Known rows:
[  7  11  -1   1   2   1  -1   3   0 -12   1   0   7  -6   0   5  -2   4
  -1  -2   4   1   1  -3   0  -6  -2  -5   2]: skodran
[-2 -5  3  2 -2  3 -1 -6 -3 -5 -2  0  2  1  1 -6 -1 -4  3 -2  0  4 -1 -3
 -3 -3 -1 -8 -1]: rifom
[  1   6  -3  -2   2   0   2   6   0   6   3   3  -3  -1   1  -7   6   2
 -10  -2   0  -4  -1   2   1   1  -1  13   3]: kazis
[-5 -8 -6  1  4  1  1  1 -6 -8  2  0  6 -4  2 -1  3 -4  5 -4  1 -4 -1  0
  4 -4  0 -4 -1]: dribru
[ -7 -15   6  -1  -1  -6  -5  -5  -4   9  -1   0   0   5   1   0   9  -5
  10   2  -5   5  -2   3   3   7   4  -5  -7]: bregukam
[ 0  1  2 -4  0 -1  5  6 -1 -6  1  0 -1  2 -3 -4 -9 -5 -7  0  0 11  4 -6
 -3  0 -5  3  2]: dranin
[ 0 -4  1 -1  0  5  4 -5 -2  4 -2  3 -5  3 -1 -9 -3  1 -4 -2  2  1  0  0
 -2  1  0 -3 -1]: klerum
[ -6 -11  -2  -3   4   7   1   0  -2  -8  -2  -1  -5   6  -2 -12 -14   2
   6   3   2   7   1  -1  -5  -1   2 -16   0]: ruful
[  2 -10  -3  -2   3   6   2  -3  -7  13  -2   5  -4   4   2 -18  12   1
   1  -3   3   0  -4   2   1   2   3   0   2]: tratril
[-5 -6  1 -1 -2 -1  0  0 -6 11  1  0  3  0  0  3 -2 -8 10  1 -1  7 -2 -2
  2 -2 -2  2  0]: resta
[ -3 -15  -3   1   9   1   1  -7   1 -36   1  -1   8  -2  -1 -16  -5   9
  -9  -2   0   8   6  -6   5   4  -1  -9  -7]: gitur
[-4 -5 -1 -3  3  1  2  0 -6 -2  4  1  6 -3  2 -8  0  0  1 -3  1  2 -1 -2
  3 -2  0 -2 -1]: flepa
[ 4  3 -6  4  4 -1 -6  5  0 -4  0 -1  4  0  0 15  2  7  9  4 -1 -6  2  5
  1  1  1 -5 -1]: busugrel
[  2  13  -2   1   2  -2   1   2   2 -10   4   0   7 -11   0   0  -1   2
 -15  -4   0  -3   1  -4   6  -5  -4  13   2]: vomim
[ -2  -5   0  -6   5   4   7  -3  -5  -2   1   3  -3   1   0 -30  -3   2
 -10  -4   2  11   1  -7   0  -1  -2   4   3]: truklar
[  0   2   5   1  -4   0  -2   4  -1   4  -3  -4   1   0   2   9  -3  -1
  11   2   1   2  -1   0  -4  -4   1 -15   1]: loplin
[ -5 -13  -5   4   0  -4  -5  -5   0  15   0   1   3   5  -1   7   3  -7
  12   3  -7  -3   0   7   4   5   0   9  -3]: klubres
[  2 -15  -4   2   8   2  -2  -5  -2 -19   0  -1   7   0  -1  -5  -3   9
   5   0   3   2   2   0   1   3   2 -15  -5]: drogrem

Facts:
[baflun,bizaplu,busugrel,drastum,drogrem,ketam,klogrin,magrer,metram,nokle,nuski,plagra,plagrobro,saklin,skodran,sutafu,tratril,vulak,zatopir,zeskegu] drudul 372
[bregukam,bustol,dokadan,dranin,fefu,fluklu,golir,grovin,klubres,kulem,lutro,medrik,peske,pliskonu,plogrinu,ploplel,poklo,resta,seda,skitan,sona,suklon,toplan,tubren,tuzam,vidu,vober] drudul 207
[brikeklam,bubem,dagrom,dastil,dribru,felel,fisur,flepa,flese,fliskom,fuska,gitur,kazis,klukor,klusini,ligrun,mafli,peklumis,plezor,plilim,puvi,skigopos,tigra,tralisol,truklar,trumur,vilok,vomim,vustu] drudul 921
[briros,brogranon,brulos,butre,daru,dekel,dibis,diplor,durin,dutri,feklis,flaze,floda,flotre,flumudrir,grobal,grotosa,grubro,gugete,klerum,klidrim,klizo,kloklor,lesek,loplin,mazen,mestil,misun,moras,mustek,muzadra,negi,nubrur,numak,pifak,pifom,plaskor,plobrek,pofur,ridre,rifom,romo,ruful,saras,skape,skonir,stadum,sterun,stimas,stofe,stostu,stuver,suru,tolum,tozum,trafom,trutrir,tulu,vaklir,vekinak,vestalam,vosozor,vozik,vuflak,zazu,zedin,zedros,zifus,zoven,zuklem] drudul 852
drigroskun a <- baflun,bregukam,bubem,bustol,busugrel,butre,dagrom,diplor,drastum,drogrem,fliskom,flumudrir,fuska,gitur,grobal,grotosa,grovin,grubro,gugete,kloklor,klubres,klukor,klusini,magrer,mazen,metram,negi,nuski,peklumis,peske,plilim,ploplel,ridre,romo,sona,stofe,stostu,stuver,suklon,trafom,trumur,vekinak,vilok,vober,vuflak,zeskegu
drigroskun e <- bizaplu,dastil,dekel,dribru,dutri,fluklu,lesek,ligrun,mestil,numak,pifak,poklo,saras,tozum,tuzam,zuklem
drigroskun d <- brikeklam,brulos,durin,flepa,flotre,loplin,pofur,resta,rifom,saklin,seda,skape,skodran,tolum,trutrir,vomim,zifus,zoven
drigroskun g <- briros,brogranon,dibis,flese,ketam,muzadra,sutafu,tigra,truklar,vaklir
drigroskun b <- daru,fefu,fisur,floda,kazis,klogrin,kulem,lutro,medrik,moras,mustek,plagra,plaskor,pliskonu,plobrek,puvi,skitan,stadum,stimas,tralisol,tratril,tubren,tulu,zazu
drigroskun c <- dokadan,dranin,feklis,felel,flaze,golir,klidrim,klizo,mafli,nubrur,pifom,plagrobro,skigopos,skonir,sterun,suru,vidu,vosozor,vozik,vustu,zatopir,zedin,zedros
drigroskun f <- klerum,misun,nokle,plezor,plogrinu,ruful,toplan,vestalam,vulak
[bizaplu,dagrom,drastum,mafli,magrer,stuver] mabol plobrek
[bregukam] mabol tratril
[bregukam] mabol saklin
[brikeklam,klogrin,toplan,vidu,vilok] mabol skodran
[brikeklam] mabol klogrin
[briros,bustol,puvi,tozum] mabol dagrom
[briros,busugrel,kloklor] mabol dranin
[brogranon] mabol drogrem
[brogranon,durin,ruful,skape,suklon] mabol gitur
[brulos] mabol tozum
[brulos] mabol plagrobro
[brulos] mabol plezor
[brulos,fisur,klubres] mabol stadum
[bubem,dranin,fisur,fliskom,lesek,mustek] mabol vilok
[bustol,grovin,muzadra] mabol tolum
[bustol,dastil,golir,grovin,kazis,nokle,tulu,vaklir] mabol drastum
[busugrel,loplin,plezor,skonir,sterun] mabol zedros
[busugrel,dagrom,metram,puvi,trutrir,vilok,zedros] mabol klusini
[busugrel] mabol feklis
[butre,mestil,skonir] mabol dekel
[dastil,floda,klizo,resta,tubren] mabol klukor
[diplor,stuver,tralisol] mabol metram
[diplor,klogrin,loplin,medrik,plezor,vidu] mabol peske
[dokadan,flese,plagrobro,plezor,stostu,vaklir] mabol gugete
[dranin,durin,zifus] mabol daru
[drastum,stuver,tolum,zazu,zedros,zuklem] mabol vomim
[dutri,flaze,grotosa,mafli,vustu] mabol seda
[fefu] mabol truklar
[feklis,fuska,grubro,klusini,nokle,nubrur,plagra,poklo,stofe,suru,tralisol,vomim,zedin] mabol pifak
[fisur,puvi] mabol skigopos
[flese,zatopir] mabol mestil
[fliskom,nuski,peklumis] mabol felel
[fliskom] mabol pifom
[fluklu] mabol fuska
[fluklu,toplan,vustu] mabol numak
[flumudrir] mabol stofe
[flumudrir,kulem] mabol poklo
[flumudrir] mabol zuklem
[golir] mabol misun
[golir] mabol brikeklam
[grobal,plobrek,vustu] mabol dokadan
[grovin,negi,seda,skodran] mabol baflun
[grubro,mazen,plagrobro,saras,zuklem] mabol nubrur
[ketam,muzadra] mabol vober
[kloklor] mabol ketam
[klubres] mabol ligrun
[kulem] mabol flese
[ligrun,plilim] mabol klidrim
[ligrun,romo,trumur] mabol tulu
[mafli,zuklem] mabol busugrel
[magrer] mabol fisur
[mazen,ploplel] mabol zeskegu
[metram,vidu] mabol pofur
[mustek,plaskor,tralisol] mabol stostu
[negi,tubren] mabol trutrir
[nokle,nuski,trumur] mabol tigra
[peklumis,skitan] mabol stuver
[pifom] mabol plagra
[plagra,ploplel,romo] mabol bustol
[plaskor] mabol sona
[pliskonu] mabol vulak
[plogrinu] mabol magrer
[ridre] mabol vekinak
[skitan] mabol vidu
[skodran,suru,vuflak] mabol zedin
[sterun] mabol suklon
[sterun] mabol lutro
[stimas] mabol skape
[stimas] mabol fefu
[sutafu] mabol tubren
[sutafu] mabol negi
[tratril,vestalam] mabol butre
[tratril] mabol plilim
[trumur] mabol dibis
[vidu] mabol brogranon
[vustu] mabol kazis
[zuklem] mabol flaze

Rows:
No name comes twice in this set of rows, the named rows included.
[  1  -7   1   2   3  -3   0  -6   1 -17   2   2   5  -5   1 -10   8   5
 -13  -4  -2  -2   1  -3   8   6   0   6  -6]  klukor
[  9   5   1  -1   3   4  11  -3  -7   9   0   3  -1   4   0 -14  -2   5
   8  -4   5   4   4  -1  -6   0  -4  -3   5]  ketam
[  1  -1   8  -5  -2   6   8 -10  -1   3  -4   6  -4  -1   0 -19   6  -1
 -15  -6   4   5  -3  -4   0   1   1   4  -2]  klidrim
[ 2 13  1 -1 -3  2  1  7  1 11 -1  0 -5  1  0  7 -7 -1  3  3  0 -2 -1  1
 -5 -3 -1 -1  5]  suru
[ 5  5 -4 -1  5  3  0  9 -1 -1  0  1 -3  2  0  0 -1  4  2  2  2 -1  0  0
 -3 -2  0 -5  4]  klogrin
[  6   6   0   3   3  -2  -5   4   2 -14   1   0   5  -1   0   8   3   8
   0   1   1  -3   3   2   1   2   2  -7  -3]  metram
[ -3  -6   2  -3   1   0   3   0  -2 -10   0   1  -1   3  -2  -2  -4  -4
 -14  -1   0  11   4  -6   0   3  -2   3  -1]  lutro
[  3  -9  -1  -1   3   5   0 -10  -8  -2  -1   4   6  -3   2 -13  11   2
   1  -5   4   2  -3  -3   2  -2   1  -3  -1]  saklin
[  0   3   1  -5   1   2   6   0  -7  20   2   5  -5   1   2 -21   4   0
   1  -2   0   0  -1   0   0   1   0  11   5]  flese
[-2  3 -2  0 -3  0 -4  1 -3 13  0  0  0  0  2 10 -2 -6 13  3 -1 -3 -3  5
 -3 -5  1 -4  1]  brulos

Now the same objects, written a new way:
Known rows:
[ 0  1  2  1 -5 -1 -1 -2  1 -3  3 -1 -1 -1 -1 -2  0 -6  0  2  4 -1  0 -2
  1 -3  0 17  1  3  1  2 -2 -5  4]: plogrinu
[-3  0  0  3  2  0 -6  1  1  1  0  2 -2  0 -1  2  1  2  0  0  7  3 -2  2
  1  1  1  0  0  0  0 -2  1  3  1]: trumur
[ 0 -3  0 -5 -3 -3  0  2  4 -4  0  2 -1 -4  1  0 -2 -5  1  1  1  2 -1 -1
  1 -1  1 -3 -2  0  0  0 -1 -2 -1]: zazu
[-3 -1  1 -5 -5 -5 -2 -1  7 -3  2  0 -1 -4  1 -1 -1 -1  0 -1  1 -2  0  0
  1 -2  1  1  1  1  1  0  0  1  1]: tubren
[ 1 -2  0 -5 -3 -3  4  2  4 -3  1  0  2 -4  0  0 -2 -1  0 -1 -3  0  0  0
  1  0  1 -8 -2  0  0  1  0 -2 -2]: moras
[-2  0  0 -3 -3 -4 -3  2  3 -2  2  0  1 -5  1 -1 -1  1 -1  0  3  0  0  1
  1  1  3 -6 -1  1  1  0  2 -2 -1]: kazis
[ 1  0  3  1 -4  1  0 -1  0 -3  0  0  2 -3  1 -1  2 -7  0  2  5 -1 -1 -3
  1 -2 -1  9 -1  2  1  1 -1 -8  1]: nokle
[-2 -3  1 -1  1  3  7  1  2 -4  1  5  8 -7  2 -8  2  3  2 -6  0  2 -2  3
  3  1  2  7 -5 -1 -3  3 -1  0 -1]: tratril
[-3 -2  1 -3 -4 -3 -3  0  6 -3  3  2 -2 -4  1 -2 -1 -4  1  0  3 -1 -1  1
  1 -2  2  8  0  1  0  1 -1  1  1]: kulem
[-2  0  0 -3 -3 -4 -3  2  3 -2  2  0  1 -5  1 -1  0  1 -1  0  3  0  0  1
  2  1  3 -6 -1  1  1  0  2 -2 -1]: fisur
[  2   1  -1  -5   2   1   4  -2  -3   1  -1  -1   2   2   0   0  -1   4
  -1  -1  -6  -1   2  -1  -1   0  -1 -11   2   0   0   0   2   0   1]: pofur
[ 5  1 -1  1  0  2  5 -1 -5  1 -1 -4  1  3 -1 -1  0 -2  0  1 -3  1  1 -2
 -2 -1 -1  3  1 -1  0  0 -1 -3  4]: vosozor
[ 0  0  0  0  1 -1  2 -1  2  1 -2  1  0  1 -2  3 -1  2  0 -1  1  2 -1  0
  0  0 -1 -9  1  0  0 -1  0  3  0]: negi
[-1 -2  1 -5 -4 -3  1  0  5 -2  0  1  2 -6  3 -1  1 -1 -1 -2  2 -2  0 -1
  1  0  1 -7 -2  0  0 -1  1 -2 -3]: plagra
[ 0 -3  0 -4 -3 -3  0  2  4 -4  0  2 -1 -4  1  0 -2 -5  1  1  1  2 -1 -1
  1 -1  1 -3 -2  0  0  0 -1 -3 -1]: mustek
[ 5  1 -1  0  0  2  5 -1 -5  0 -1 -4  1  3 -1 -1  0 -2  0  1 -3  1  1 -2
 -2 -1  0  3  1 -1  0  0 -1 -3  5]: zedros
[ 0  0  0  0  1  0  3  0  2  1 -2  1  0  1 -2  3  0  3  0 -1  0  2 -1  0
  0  0 -1 -8  1  0  0 -1  0  3  0]: stuver
[-2 -1  0 -2 -3 -4 -6  3  3 -3  2  1 -2 -5  1  0 -1 -3  0  1  5  1 -1  1
  2  0  2 -1 -2  1  1 -1  1 -3 -1]: tralisol

Rows:
No name comes twice in this set of rows, the named rows included.
[-2 -1 -1  3  5  5  8  1  0  0 -1  5  5  0 -2 -4  0  6  2 -5 -1  6 -2  4
  1  1  0  3 -2 -2 -3  2 -2  4  2]  butre
[-4  1 -1  6  5  4  2  1 -2  1  0  4  4 -1 -2 -4  1  9  1 -5  4  5 -3  5
  2  2  1  6 -2 -1 -2  1  1  4  2]  plilim
[ -2   2   0   1   1  -2  -3   0   1   3   0  -1   1   0  -1   3   1   7
  -2  -2   4   0  -1   2   0   1   1 -11   2   0   1  -1   3   3   0]  klukor
[-2 -1  1  2  1  1 -3 -1  3  1 -2  3 -1 -1  1  2  2 -1  1 -1  6  0 -2  0
  0  0  0 -1  0  0  0 -2 -1  3 -2]  nuski
[  0   1  -1  -1   1   0   6  -1   2   2  -2   0   3   0  -2   2   0   7
  -2  -3  -2   1   0   1  -1   0   0 -13   2   0   0   0   1   4   0]  gugete
[ -1  -1   0   2   7  10   9  -2  -6   0  -1   5  11  -1   2 -11   3  10
   3  -9  -4   2  -1   5   1   0   0   9  -3  -3  -4   2   1   2   2]  saklin
[ 2  1  1  2 -1  1 -2 -3 -3  0  1 -3 -3  3  0 -1  1 -5  1  2  3 -1  0 -2
 -1 -3  0 17  3  0  1  0 -1 -1  7]  golir
[-3 -1  1 -1  1  1 -9 -3 -1 -1  0  0 -5  2  1  0 -1 -5  2  2  4 -1  0  0
 -1 -2  0 11  2  0  1 -2  0  2  4]  resta
[ 0  0  1 -2  2  3 -3 -2 -2  1 -2  0  0  0  3  0  2 -1  0  0  0 -2  1 -1
 -1  0  0 -3  1 -1  0 -2  1 -1 -1]  skodran
[ 4  1  1  1 -1  2  2 -2 -5  1 -1 -4  1  1  2 -1  3 -3  0  0  1 -1  0 -3
 -1 -1  0  5  1  0  1 -1  0 -4  3]  plagrobro

The same objects again, as new rows of numbers:
Known rows:
[ 1  4 -2  1  0  3 -1 -3  6 -1 -4  1  6  1]: muzadra
[ 3  0 -1  2  0  4  1  0 -5 -4  1 -2  4 -2]: tolum
[ -4  -5  -6   2 -16  -3   4   1 -17  -8   5  -5  -5   4]: misun
[-2 -2  4 -8  1  2  9 -5  9  0 -6 -1 11 -7]: dutri
[ -3  -3   8 -12   0   2   9   2   0   2   1  -7  -2  -9]: tuzam
[15 -5  2 -8 -6  4 -5 -1  1  3  6  0 -2  1]: plagra
[ 2 11 -1 -4  0  3 -3  0 10  9 -5  0 -2  1]: ploplel
[-2 -1 -5  7  7  0 -2 -5 10 -3  7 -1  5 -6]: durin
[ -3  -5   2   2  -2   0   3  -4  -3 -12   1  -3  -2   4]: vozik
[-5  6 -3  6  1  3  1  4 -6 -4 -3  4  4 -2]: kazis
[ 0  4 -5 -6  5  7 -1  0 10  2 -3 -2 -2  2]: kulem
[ 2  7 -2  4  0 -1 -4 -3  8  7 -4  3  5  1]: kloklor
[-6  8 -6  4  4  4  1  1  5 -4 -6  5  7 -1]: tralisol
[ 2 -3 -1  2  2  2  1  0 -5 -3  2 -1  3 -2]: rifom
[-11  -8   6  -2   4   1  12   5  -7  -1  -7   3   3  -8]: ligrun
[-5 12 -3  6  2  0 -2  2  6  3 -9  8  6  0]: fliskom
[  5  -2   5   6  -6   1   0   5 -19   0   1  -2  -3  -1]: dibis
[-1  0 -5  4  6  1 -1 -5 10 -4  4 -1  7 -4]: zifus

Rows:
No name comes twice in this set of rows, the named rows included.
[ 0  5 -1 -4  4  3 -2  2  9 11 -6  1 -5  3]  klubres
[  4   7   4   3  -5   0  -3   7 -10   9   3  -3 -10  -3]  peske
[-10   3   3  -5   2   2  11  -1   7  -4  -9   3  12  -9]  dastil
[ 2  0 -2  4  1  1 -2  1 -4  1  1  0  2  0]  moras
[-10  -2   6  -1   1  -1  10   3  -5  -3  -4   1   6 -10]  dribru
[-16  -3   0  40  11 -20  -8   0   0  -2  32  -2 -12 -25]  truklar
[ -7   7   2  23   0  -9  -5   6 -10   4   9   3  -5 -11]  gitur
[ 0  7  1  6  1 -3 -5  2  3 10  7 -3 -9 -6]  suklon
[ 2  3 -1 -6  0  8  1  2 -1 -3  3 -5 -2 -3]  seda
[  4  -9  -9 -16 -13   0   0  -8  12  -4   4  -1  -3   9]  nokle

